Below are the code and all the weights of a small trained network. Each question names an input and a target symbol and asks about switching units off, where a switched-off unit gives its printed mean instead of its output.

import numpy as np


def w(rows, s, z=0):
    codes = np.array(rows[::2]) - 128.0
    scale = np.full(codes.shape[1], s)
    scale[-1] = z or s
    return codes * scale


def norm(h):
    return h / np.sqrt((h * h).mean(-1, keepdims=True) + 1e-5)


def f(y):
    return y / 2 * (1 + np.tanh(0.7978845608 * (y + 0.044715 * y**3)))


def softmax(a):
    e = np.exp(a - a.max(-1, keepdims=True))
    return e / e.sum(-1, keepdims=True)


def log_softmax(a):
    a = a - a.max(-1, keepdims=True)
    return a - np.log(np.exp(a).sum(-1, keepdims=True))


def net(x, mask):
    ids = ['ΓΛΠΦΨαβεηθμστω'.index(c) for c in x.split()]
    T = len(ids)
    res = E[ids] + P[:T]
    u = 0
    for l in range(3):
        q, k, v = (norm(res) @ M[l].T for M in (Q, K, V))
        z = softmax(np.where(np.tri(T) > 0, q @ k.T / 2**0.5, -1e9)) @ v
        res = res + np.where(mask[u], z, O[l][:, -1]) @ O[l][:, :-1]
        u += 1
        y = f(norm(res) @ A[l][:, :-1].T + A[l][:, -1])
        res = res + np.where(mask[u : u + 8], y, B[l][:, -1]) @ B[l][:, :-1]
        u += 8
    return log_softmax(norm(res)[-1] @ U[:, :-1].T + U[:, -1])


Q, K, V, O, A, B = {}, {}, {}, {}, {}, {}
E = w([
[214,127,135,158,63,154,149],'Γ',
[204,132,107,126,148,215,173],'Λ',
[182,159,137,106,235,102,111],'Π',
[140,106,145,139,186,127,122],'Φ',
[192,167,134,249,160,175,74],'Ψ',
[118,113,150,139,188,142,123],'α',
[133,103,139,130,142,148,97],'β',
[56,163,74,238,67,150,54],'ε',
[100,102,134,131,101,146,99],'η',
[114,56,135,131,103,121,103],'θ',
[64,200,93,107,213,170,141],'μ',
[82,143,83,118,120,73,98],'σ',
[115,127,130,113,67,130,91],'τ',
[128,129,42,37,127,123,136],'ω',
],0.012)
P = w([
[59,204,202,98,179,245,93],'0',
[192,54,103,142,179,110,100],'1',
[103,80,98,156,78,139,126],'2',
[46,163,178,156,96,162,170],'3',
[185,99,110,133,163,101,110],'4',
[95,93,60,166,94,131,138],'5',
[73,189,176,180,130,127,196],'6',
[183,94,113,126,164,102,110],'7',
[84,91,56,171,100,127,144],'8',
],0.011)
Q[0] = w([
[129,157,216,212,90,172,143],'L0H1',
[173,90,116,129,167,6,47],'L0H1',
],0.012)
K[0] = w([
[113,54,254,176,106,127,93],'L0H1',
[152,211,99,194,106,75,184],'L0H1',
],0.0096)
V[0] = w([
[104,99,71,1,150,140,195],'L0H1',
[14,145,43,115,182,68,63],'L0H1',
],0.0045)
O[0] = w([
[104,94,224,2,80,95,184,190],'L0H1',
[58,147,132,147,133,85,77,251],'L0H1',
],0.005,0.0024)
A[0] = w([
[66,194,124,169,38,171,155,52],'L0N1',
[64,115,209,123,129,55,64,144],'L0N2',
[97,207,239,107,109,65,192,115],'L0N3',
[70,235,132,173,159,208,130,153],'L0N4',
[185,97,254,93,159,149,146,4],'L0N5',
[113,134,167,124,204,135,115,113],'L0N6',
[67,121,73,85,95,225,190,34],'L0N7',
[168,153,59,105,199,11,42,147],'L0N8',
],0.0074,0.0039)
B[0] = w([
[163,216,225,77,122,126,88,200],'L0N1',
[139,85,39,98,170,111,102,217],'L0N2',
[126,80,226,239,89,91,107,169],'L0N3',
[134,133,161,2,122,245,119,253],'L0N4',
[168,199,142,70,62,130,115,126],'L0N5',
[76,86,98,59,79,143,127,157],'L0N6',
[137,118,39,182,184,205,48,183],'L0N7',
[128,3,144,146,137,63,89,254],'L0N8',
],0.0088,0.004)
Q[1] = w([
[254,88,185,184,173,135,139],'L1H1',
[245,34,138,54,151,46,76],'L1H1',
],0.0063)
K[1] = w([
[255,140,25,172,221,137,125],'L1H1',
[196,171,146,219,175,180,178],'L1H1',
],0.0056)
V[1] = w([
[146,163,155,181,65,181,105],'L1H1',
[145,13,163,145,1,148,90],'L1H1',
],0.0047)
O[1] = w([
[145,185,52,127,133,116,54,138],'L1H1',
[2,88,18,149,87,78,215,255],'L1H1',
],0.0038,0.0029)
A[1] = w([
[215,133,185,89,181,104,198,218],'L1N1',
[210,221,211,4,199,196,144,214],'L1N2',
[123,68,115,131,88,111,141,234],'L1N3',
[96,246,152,54,82,149,120,250],'L1N4',
[174,176,118,150,87,85,100,118],'L1N5',
[144,142,132,114,194,139,85,186],'L1N6',
[105,187,219,134,117,217,170,237],'L1N7',
[147,102,86,138,151,76,149,38],'L1N8',
],0.011,0.0021)
B[1] = w([
[94,189,154,138,137,120,129,141],'L1N1',
[119,174,250,101,170,159,109,254],'L1N2',
[112,171,139,128,125,132,134,221],'L1N3',
[100,119,181,130,130,94,161,230],'L1N4',
[102,93,129,126,139,125,156,126],'L1N5',
[145,138,112,121,119,186,145,159],'L1N6',
[171,156,169,158,103,108,130,253],'L1N7',
[154,145,102,140,138,120,123,185],'L1N8',
],0.017,0.0076)
Q[2] = w([
[171,61,150,136,168,1,158],'L2H1',
[53,69,163,71,174,180,94],'L2H1',
],0.0087)
K[2] = w([
[114,104,19,95,56,3,156],'L2H1',
[43,34,172,5,158,170,89],'L2H1',
],0.008)
V[2] = w([
[166,11,38,172,78,158,242],'L2H1',
[70,161,2,5,250,78,183],'L2H1',
],0.0029)
O[2] = w([
[133,135,51,116,2,186,163,5],'L2H1',
[159,142,63,120,152,51,102,94],'L2H1',
],0.0072,0.0023)
A[2] = w([
[222,143,131,2,136,68,199,3],'L2N1',
[180,151,89,153,92,94,65,144],'L2N2',
[244,125,165,121,41,137,213,79],'L2N3',
[139,74,99,99,191,55,115,139],'L2N4',
[122,127,100,165,245,153,200,70],'L2N5',
[36,85,97,59,135,151,186,64],'L2N6',
[167,129,86,149,99,111,111,64],'L2N7',
[94,189,99,188,153,81,201,103],'L2N8',
],0.0091,0.0051)
B[2] = w([
[35,232,95,151,114,95,85,127],'L2N1',
[139,190,151,90,191,131,162,194],'L2N2',
[84,107,26,103,140,91,103,160],'L2N3',
[92,148,138,119,80,190,131,254],'L2N4',
[143,141,153,133,156,2,183,135],'L2N5',
[165,126,100,86,197,219,150,142],'L2N6',
[151,178,160,118,152,120,185,141],'L2N7',
[158,163,103,93,142,204,182,156],'L2N8',
],0.0097,0.0055)
U = w([
[254,166,95,84,123,98,232,139],'Γ',
[170,190,221,98,170,174,86,157],'Λ',
[78,140,135,200,199,71,141,2],'Π',
[97,75,142,126,223,76,198,25],'Φ',
[242,99,104,193,201,138,103,134],'Ψ',
[52,65,146,84,119,123,213,66],'α',
[203,151,104,176,52,210,59,110],'β',
[85,113,118,234,176,152,13,54],'ε',
[51,167,104,202,132,204,143,61],'η',
[162,73,95,116,5,156,183,192],'θ',
[181,83,86,23,137,212,76,150],'μ',
[129,15,110,115,123,59,88,206],'σ',
[123,145,177,206,35,62,146,185],'τ',
[97,225,89,71,59,84,76,98],'ω',
],0.0086,0.0052)

Each question gives the input, a string of symbols that net reads in full, and the target symbol t.
The units are the heads (2 rows each of Q, K, V and O) and the neurons (one row each of A and B). Each row of codes is followed by its name. A weight is (code - 128) times the scale printed after its matrix; where a second scale follows, it is the last column's (O, A, B and U).
mask holds one flag per unit, layer by layer, with each layer's heads first. A switched-off unit (its flag False) gives its mean, the last column of its rows in O or B, instead of its output. The means were averaged over made-up inputs and are rounded, as every weight is.
A unit's drop is (log p(t) with every unit on - log p(t) with that unit switched off) / (log p(t) with every unit on - log p(t) with every unit switched off).
The circuit of an input: a set's keep is (log p(t) with only the set's units on - log p(t) with every unit switched off) / (log p(t) with every unit on - log p(t) with every unit switched off). Starting from the 12 units with the biggest drops (on a tie, the unit counted first), units are removed one at a time, each time the one whose removal leaves the highest keep (on an exact tie, the one counted first), for as long as the keep stays at least 0.8.
units of the circuit, in order: the units of the circuit, biggest drop first
unit that matters most: the unit with the biggest drop
top k neurons: the k neurons with the biggest drops, biggest first
top k neurons in layer l: the k neurons of layer l with the biggest drops, biggest first
input ε θ σ θ τ, target σ: units of the circuit, in order : (L0N8, L1N2)
input ε Φ θ Γ σ Γ η θ, target Γ: unit that matters most : L1N2
input θ Γ ω σ θ, target σ: top 2 neurons in layer 1 : (L1N7, L1N2)
input ε ω η θ Π ω τ Φ, target ω: top 2 neurons in layer 2 : (L2N4, L2N1)
input τ θ Φ σ Φ θ η θ α, target Φ: units of the circuit, in order : (L2N5, L1N2, L1N7)
input Ψ θ Λ ω θ Ψ τ Φ, target Ψ: top 4 neurons : (L0N4, L1N4, L0N8, L1N2)
input α Φ Ψ θ θ, target Ψ: units of the circuit, in order : (L0H1, L1N2)
input Φ Γ θ β Φ ω Φ θ ε, target τ: top 3 neurons : (L0N1, L1N2, L1N4)
input θ θ Γ Φ τ θ θ σ σ, target ω: top 2 neurons : (L1N2, L1N4)
input Π ω θ Φ β α, target Φ: units of the circuit, in order : (L1N7, L2N5, L1N2)
input ω α Γ τ Λ ω ω τ, target ω: units of the circuit, in order : (L1N2, L0N2, L2N1)
input Φ Λ θ ε Π ω, target μ: units of the circuit, in order : (L1N2, L2N6)
input Φ Λ Ψ, target β: units of the circuit, in order : (L1N2, L1N4)
input θ ω σ τ θ Γ α σ, target σ: units of the circuit, in order : (L0N8)
input θ ω τ, target α: top 3 neurons in layer 0 : (L0N8, L0N1, L0N4)
input ω θ σ ω θ θ μ θ, target μ: top 3 neurons in layer 2 : (L2N4, L2N2, L2N5)
input η τ τ Λ τ θ Γ θ, target Γ: top 2 neurons : (L1N2, L0N4)
input ω Ψ β ω σ η, target ε: top 2 neurons : (L0N4, L1N7)
input σ θ θ θ Γ β, target Π: top 2 neurons : (L1N7, L2N5)
input θ σ θ θ Λ ε Ψ μ, target μ: unit that matters most : L0N8
input η Γ μ Φ Γ, target Γ: top 4 neurons : (L0N4, L1N2, L1N1, L2N8)
input ω θ τ ω Γ ω θ, target τ: top 2 neurons : (L0N3, L1N2)
input Π μ θ μ μ θ σ α, target σ: top 3 neurons : (L0N8, L0N4, L1N2)
input θ ω τ θ, target τ: top 2 neurons in layer 0 : (L0N1, L0N8)
input σ Φ τ θ η τ θ η, target σ: top 2 neurons : (L0N8, L1N7)
input Γ η σ θ Γ η Γ μ Π, target σ: top 2 neurons : (L0N8, L1N2)
input τ σ Φ α θ, target σ: top 3 neurons in layer 0 : (L0N8, L0N4, L0N7)
